Below are the code and all the weights of a small trained network. Each question names an input and a class and asks about switching units off, where a switched-off unit gives its printed mean instead of its output.

import numpy as np


def w(rows, s, z=0):
    codes = np.array(rows[::2]) - 128.0
    scale = np.full(codes.shape[1], s)
    scale[-1] = z or s
    return codes * scale


def norm(h):
    return h / np.sqrt((h * h).mean(-1, keepdims=True) + 1e-5)


def f(y):
    return np.maximum(y, 0)


def log_softmax(a):
    a = a - a.max(-1, keepdims=True)
    return a - np.log(np.exp(a).sum(-1, keepdims=True))


def net(x, mask):
    res = np.array(x, float).reshape(1, 7) / 4 @ E
    u = 0
    for l in range(4):
        y = f(norm(res) @ A[l][:, :-1].T + A[l][:, -1])
        res = res + np.where(mask[u : u + 4], y, B[l][:, -1]) @ B[l][:, :-1]
        u += 4
    return log_softmax(norm(res)[-1] @ U[:, :-1].T + U[:, -1])


A, B = {}, {}
E = w([
[134,131,136,131,119,137,123,119,124,135],'x0',
[227,163,122,2,30,128,236,115,229,52],'x1',
[105,106,177,213,103,159,202,185,209,192],'x2',
[129,110,134,129,123,109,115,134,141,118],'x3',
[194,107,76,202,90,120,147,179,83,87],'x4',
[116,145,104,124,149,133,153,139,123,126],'x5',
[102,35,67,59,51,100,164,127,68,226],'x6',
],0.0072)
A[0] = w([
[39,144,225,152,77,126,197,207,161,174,37],'0.n1',
[140,67,95,78,96,117,160,131,127,254,9],'0.n2',
[95,96,201,185,85,199,234,185,164,177,12],'0.n3',
[32,194,194,26,139,108,83,96,217,224,1],'0.n4',
],0.0057,0.0073)
B[0] = w([
[161,119,22,155,215,6,103,95,112,116,239],'0.n1',
[60,136,41,168,45,193,71,80,156,76,213],'0.n2',
[208,106,124,141,189,107,126,9,168,200,250],'0.n3',
[118,1,150,114,194,194,208,117,48,17,234],'0.n4',
],0.0094,0.0024)
A[1] = w([
[254,118,75,233,72,110,161,193,57,109,2],'1.n1',
[98,187,112,29,94,92,55,131,17,72,38],'1.n2',
[177,117,96,35,183,154,54,110,74,102,15],'1.n3',
[9,118,47,116,19,122,123,149,78,189,103],'1.n4',
],0.0057,0.007)
B[1] = w([
[36,53,221,94,255,170,225,40,49,44,185],'1.n1',
[205,77,68,161,214,71,139,98,211,210,207],'1.n2',
[243,109,117,224,245,68,166,131,112,135,174],'1.n3',
[109,25,87,28,104,186,45,160,153,150,254],'1.n4',
],0.009,0.0037)
A[2] = w([
[149,198,108,174,187,108,77,114,167,86,46],'2.n1',
[119,237,214,184,188,173,96,177,168,46,2],'2.n2',
[52,167,136,152,176,138,45,253,64,182,95],'2.n3',
[163,69,159,117,167,81,82,147,136,157,89],'2.n4',
],0.0081,0.0051)
B[2] = w([
[173,38,86,81,96,122,119,105,123,160,236],'2.n1',
[71,14,2,40,47,188,69,153,129,168,255],'2.n2',
[80,212,208,137,48,45,201,75,100,172,251],'2.n3',
[109,187,117,190,98,121,159,86,136,127,229],'2.n4',
],0.0097,0.0044)
A[3] = w([
[94,96,159,224,135,167,148,160,254,183,105],'3.n1',
[180,206,86,60,133,84,65,133,92,124,171],'3.n2',
[25,44,192,92,133,160,170,66,20,101,252],'3.n3',
[169,187,137,28,57,117,197,152,178,105,123],'3.n4',
],0.0079,0.0041)
B[3] = w([
[219,78,41,91,184,65,138,67,50,85,158],'3.n1',
[118,87,123,233,156,195,191,124,164,179,158],'3.n2',
[210,224,184,98,144,186,138,222,202,28,251],'3.n3',
[5,228,228,254,140,63,43,164,36,205,170],'3.n4',
],0.0074,0.012)
U = w([
[222,105,83,187,201,84,147,42,130,180,247],'0',
[120,92,68,67,29,204,62,169,146,143,116],'1',
[94,252,226,191,69,98,119,156,112,175,34],'2',
[150,117,208,114,208,195,180,137,94,20,104],'3',
],0.014,0.0011)

Each question gives the input, the list of numbers given to net, and the class t.
The units are the neurons (one row each of A and B). Each row of codes is followed by its name. A weight is (code - 128) times the scale printed after its matrix; where a second scale follows, it is the last column's (A, B and U).
mask holds one flag per neuron, layer by layer. A switched-off neuron (its flag False) gives its mean, the last column of its row in B, instead of its output. The means were averaged over made-up inputs and are rounded, as every weight is.
A unit's drop is (log p(t) with every unit on - log p(t) with that unit switched off) / (log p(t) with every unit on - log p(t) with every unit switched off).
The circuit of an input: a set's keep is (log p(t) with only the set's units on - log p(t) with every unit switched off) / (log p(t) with every unit on - log p(t) with every unit switched off). Starting from the 12 units with the biggest drops (on a tie, the unit counted first), units are removed one at a time, each time the one whose removal leaves the highest keep (on an exact tie, the one counted first), for as long as the keep stays at least 0.8.
units of the circuit, in order: the units of the circuit, biggest drop first
k most important neurons: the k neurons with the biggest drops, biggest first
top k neurons in layer l: the k neurons of layer l with the biggest drops, biggest first
input [-2,-6,7,-5,-4,5,-6], class 0: units of the circuit, in order => (3.n1)
input [-4,-1,2,-7,4,5,3], class 3: 3 most important neurons => (1.n1 2.n2 3.n3)
input [6,-2,-4,8,-3,-7,4], class 0: 4 most important neurons => (1.n2 1.n3 2.n2 2.n4)
input [-6,5,-8,4,8,4,3], class 0: 3 most important neurons => (1.n2 3.n3 0.n4)
input [8,5,-4,-4,1,6,0], class 2: 2 most important neurons => (3.n4 0.n1)
input [-6,5,-5,2,1,-3,1], class 0: 3 most important neurons => (1.n2 2.n3 1.n3)
input [-5,5,-3,3,6,1,5], class 3: units of the circuit, in order => (1.n1 2.n2)
input [4,-8,-7,-2,5,-1,-7], class 2: 2 most important neurons => (2.n3 0.n1)
input [7,7,-4,-1,4,-8,6], class 2: units of the circuit, in order => (3.n4 2.n2)
input [3,8,-7,-8,-3,-8,-8], class 1: 4 most important neurons => (2.n2 2.n3 2.n1 0.n1)
input [-4,-8,7,-5,2,-8,7], class 2: 3 most important neurons => (2.n3 1.n2 2.n2)
input [3,-8,-7,-5,-5,-7,4], class 2: top 2 neurons in layer 3 => (3.n1 3.n3)
input [1,-6,6,-5,3,5,-7], class 1: 2 most important neurons => (2.n2 1.n2)
input [1,-6,-5,5,-3,5,-6], class 1: 2 most important neurons => (2.n2 2.n1)
input [-4,-8,4,4,7,-2,5], class 2: units of the circuit, in order => (2.n3)
input [-5,8,-7,-8,3,-7,-8], class 1: top 3 neurons in layer 0 => (0.n1 0.n3 0.n4)
input [-2,-2,8,-1,-7,6,2], class 0: top 2 neurons in layer 0 => (0.n1 0.n3)
input [-3,5,7,4,6,0,-7], class 0: top 2 neurons in layer 0 => (0.n3 0.n2)
input [-2,8,-8,5,6,4,-7], class 0: top 2 neurons in layer 2 => (2.n3 2.n1)
input [-1,4,-2,-1,7,-2,1], class 3: units of the circuit, in order => (1.n1)
